Below is a small trained network, with its code and all its weights. Each question gives an input and a class and asks what happens when units are switched off, that is, made to give their printed mean instead of their output.

import numpy as np


def w(rows, s, z=0):
    codes = np.array(rows[::2]) - 128.0
    scale = np.full(codes.shape[1], s)
    scale[-1] = z or s
    return codes * scale


def norm(h):
    return h / np.sqrt((h * h).mean(-1, keepdims=True) + 1e-5)


def f(y):
    return y / 2 * (1 + np.tanh(0.7978845608 * (y + 0.044715 * y**3)))


def log_softmax(a):
    a = a - a.max(-1, keepdims=True)
    return a - np.log(np.exp(a).sum(-1, keepdims=True))


def net(x, mask):
    res = np.array(x, float).reshape(1, 4) / 4 @ E
    u = 0
    for l in range(4):
        y = f(norm(res) @ A[l][:, :-1].T + A[l][:, -1])
        res = res + np.where(mask[u : u + 7], y, B[l][:, -1]) @ B[l][:, :-1]
        u += 7
    return log_softmax(norm(res)[-1] @ U[:, :-1].T + U[:, -1])


A, B = {}, {}
E = w([
[82,121,98,189,74,146,216],'x0',
[113,150,127,111,195,130,220],'x1',
[146,105,143,104,125,73,125],'x2',
[9,100,166,107,203,71,125],'x3',
],0.011)
A[0] = w([
[5,105,135,128,156,61,190,1],'0.n0',
[97,138,121,136,208,144,127,156],'0.n1',
[123,144,120,124,205,139,215,66],'0.n2',
[43,134,127,127,218,133,116,117],'0.n3',
[35,132,128,133,163,168,109,15],'0.n4',
[124,131,133,127,187,141,143,106],'0.n5',
[74,117,129,137,92,125,194,177],'0.n6',
],0.025,0.0068)
B[0] = w([
[79,152,154,226,130,4,158,252],'0.n0',
[152,170,119,116,182,148,104,191],'0.n1',
[190,167,158,66,162,137,139,205],'0.n2',
[65,78,138,96,121,113,140,231],'0.n3',
[146,130,129,171,109,152,147,179],'0.n4',
[184,127,134,129,155,144,123,164],'0.n5',
[101,123,103,102,73,126,140,206],'0.n6',
],0.037,0.019)
A[1] = w([
[151,92,134,124,115,80,2,132],'1.n0',
[133,72,124,99,145,112,138,37],'1.n1',
[69,131,128,186,131,179,116,48],'1.n2',
[71,123,149,65,185,138,89,76],'1.n3',
[143,121,104,165,136,181,218,89],'1.n4',
[67,114,152,143,180,151,62,2],'1.n5',
[121,113,75,141,131,135,155,15],'1.n6',
],0.025,0.0031)
B[1] = w([
[141,89,82,209,198,154,49,250],'1.n0',
[107,82,63,102,177,106,119,135],'1.n1',
[158,40,115,173,89,163,220,152],'1.n2',
[56,109,150,26,72,143,9,189],'1.n3',
[100,165,131,107,83,158,185,152],'1.n4',
[4,50,193,123,90,121,137,165],'1.n5',
[129,110,115,87,118,121,170,135],'1.n6',
],0.017,0.011)
A[2] = w([
[145,143,98,149,6,138,187,253],'2.n0',
[165,73,43,157,136,144,118,70],'2.n1',
[72,154,46,136,118,140,142,74],'2.n2',
[137,138,133,138,100,152,45,85],'2.n3',
[133,101,109,208,125,170,138,62],'2.n4',
[130,147,116,120,105,123,36,112],'2.n5',
[156,229,99,149,85,179,166,145],'2.n6',
],0.022,0.0032)
B[2] = w([
[104,90,54,65,26,226,90,253],'2.n0',
[159,231,9,154,167,100,162,190],'2.n1',
[181,156,198,104,108,185,136,160],'2.n2',
[163,138,54,156,178,117,103,173],'2.n3',
[200,116,152,204,134,203,132,181],'2.n4',
[141,185,116,170,189,197,80,171],'2.n5',
[86,81,117,144,13,169,137,194],'2.n6',
],0.015)
A[3] = w([
[102,46,109,253,20,162,138,110],'3.n0',
[87,115,116,67,126,84,127,7],'3.n1',
[94,115,54,58,68,182,49,185],'3.n2',
[159,143,117,181,134,198,86,171],'3.n3',
[90,121,228,232,195,88,184,29],'3.n4',
[170,146,141,199,98,247,82,180],'3.n5',
[174,213,156,95,170,108,145,238],'3.n6',
],0.014,0.0018)
B[3] = w([
[212,153,64,72,163,182,194,249],'3.n0',
[240,79,136,207,62,84,52,157],'3.n1',
[191,30,139,216,144,200,157,236],'3.n2',
[79,152,112,177,133,160,169,198],'3.n3',
[193,57,145,248,162,180,220,248],'3.n4',
[41,174,75,148,113,121,145,231],'3.n5',
[179,80,124,111,123,224,169,183],'3.n6',
],0.016,0.011)
U = w([
[137,111,86,121,34,189,172,189],'0',
[115,190,113,107,54,62,129,40],'1',
[220,161,179,42,193,167,139,129],'2',
[83,63,158,100,148,142,43,127],'3',
[75,117,188,187,143,5,191,169],'4',
[153,163,62,197,182,166,89,147],'5',
[144,166,168,127,86,100,72,2],'6',
],0.017,0.0088)

Each question gives the input, the list of numbers given to net, and the class t.
The units are the neurons (one row each of A and B). Each row of codes is followed by its name. A weight is (code - 128) times the scale printed after its matrix; where a second scale follows, it is the last column's (A, B and U).
mask holds one flag per neuron, layer by layer. A switched-off neuron (its flag False) gives its mean, the last column of its row in B, instead of its output. The means were averaged over made-up inputs and are rounded, as every weight is.
A unit's drop is (log p(t) with every unit on - log p(t) with that unit switched off) / (log p(t) with every unit on - log p(t) with every unit switched off).
The circuit of an input: a set's keep is (log p(t) with only the set's units on - log p(t) with every unit switched off) / (log p(t) with every unit on - log p(t) with every unit switched off). Starting from the 12 units with the biggest drops (on a tie, the unit counted first), units are removed one at a time, each time the one whose removal leaves the highest keep (on an exact tie, the one counted first), for as long as the keep stays at least 0.8.
units of the circuit, in order: the units of the circuit, biggest drop first
k most important neurons: the k neurons with the biggest drops, biggest first
k most important neurons of layer l: the k neurons of layer l with the biggest drops, biggest first
drop when u is switched off: that unit's drop, to one decimal
input [2,8,-6,1], class 2: units of the circuit, in order -> 0.n2
input [1,-2,5,-5], class 5: 4 most important neurons -> 0.n4; 0.n2; 0.n6; 0.n0
input [-6,-3,2,1], class 3: 4 most important neurons -> 0.n0; 0.n4; 0.n6; 1.n3
input [-1,-4,-4,0], class 5: 3 most important neurons -> 0.n3; 0.n4; 0.n0
input [-3,-1,-8,2], class 3: units of the circuit, in order -> 0.n3; 1.n3
input [1,-8,-8,-8], class 5: 4 most important neurons of layer 0 -> 0.n4; 0.n6; 0.n2; 0.n0
input [-6,-4,5,0], class 5: 2 most important neurons -> 0.n3; 0.n0
input [-6,-3,7,0], class 5: 2 most important neurons -> 0.n3; 0.n0
input [-4,-4,-2,-8], class 5: 3 most important neurons -> 0.n0; 0.n4; 0.n2
input [1,-8,7,1], class 5: 2 most important neurons of layer 0 -> 0.n3; 0.n0
input [4,6,-2,-1], class 2: 2 most important neurons -> 0.n2; 3.n6
input [1,-3,2,-2], class 5: 2 most important neurons -> 0.n4; 0.n3
input [2,-1,8,-2], class 5: 3 most important neurons -> 0.n4; 0.n2; 0.n6
input [3,-8,3,-2], class 5: most important neuron -> 0.n0
input [-6,-3,-7,5], class 3: 2 most important neurons of layer 0 -> 0.n0; 0.n3
input [-5,-1,4,0], class 5: 2 most important neurons -> 0.n3; 0.n0
input [3,7,2,-3], class 2: 2 most important neurons of layer 0 -> 0.n2; 0.n4
input [-4,3,-5,1], class 2: drop when 0.n2 is switched off -> 0.2
input [-6,-1,3,2], class 3: drop when 0.n0 is switched off -> 1.0
input [1,7,8,-2], class 2: drop when 0.n5 is switched off -> 0.0
input [-7,-5,8,5], class 3: drop when 0.n0 is switched off -> 1.0
input [-8,-2,4,2], class 3: most important neuron of layer 0 -> 0.n0
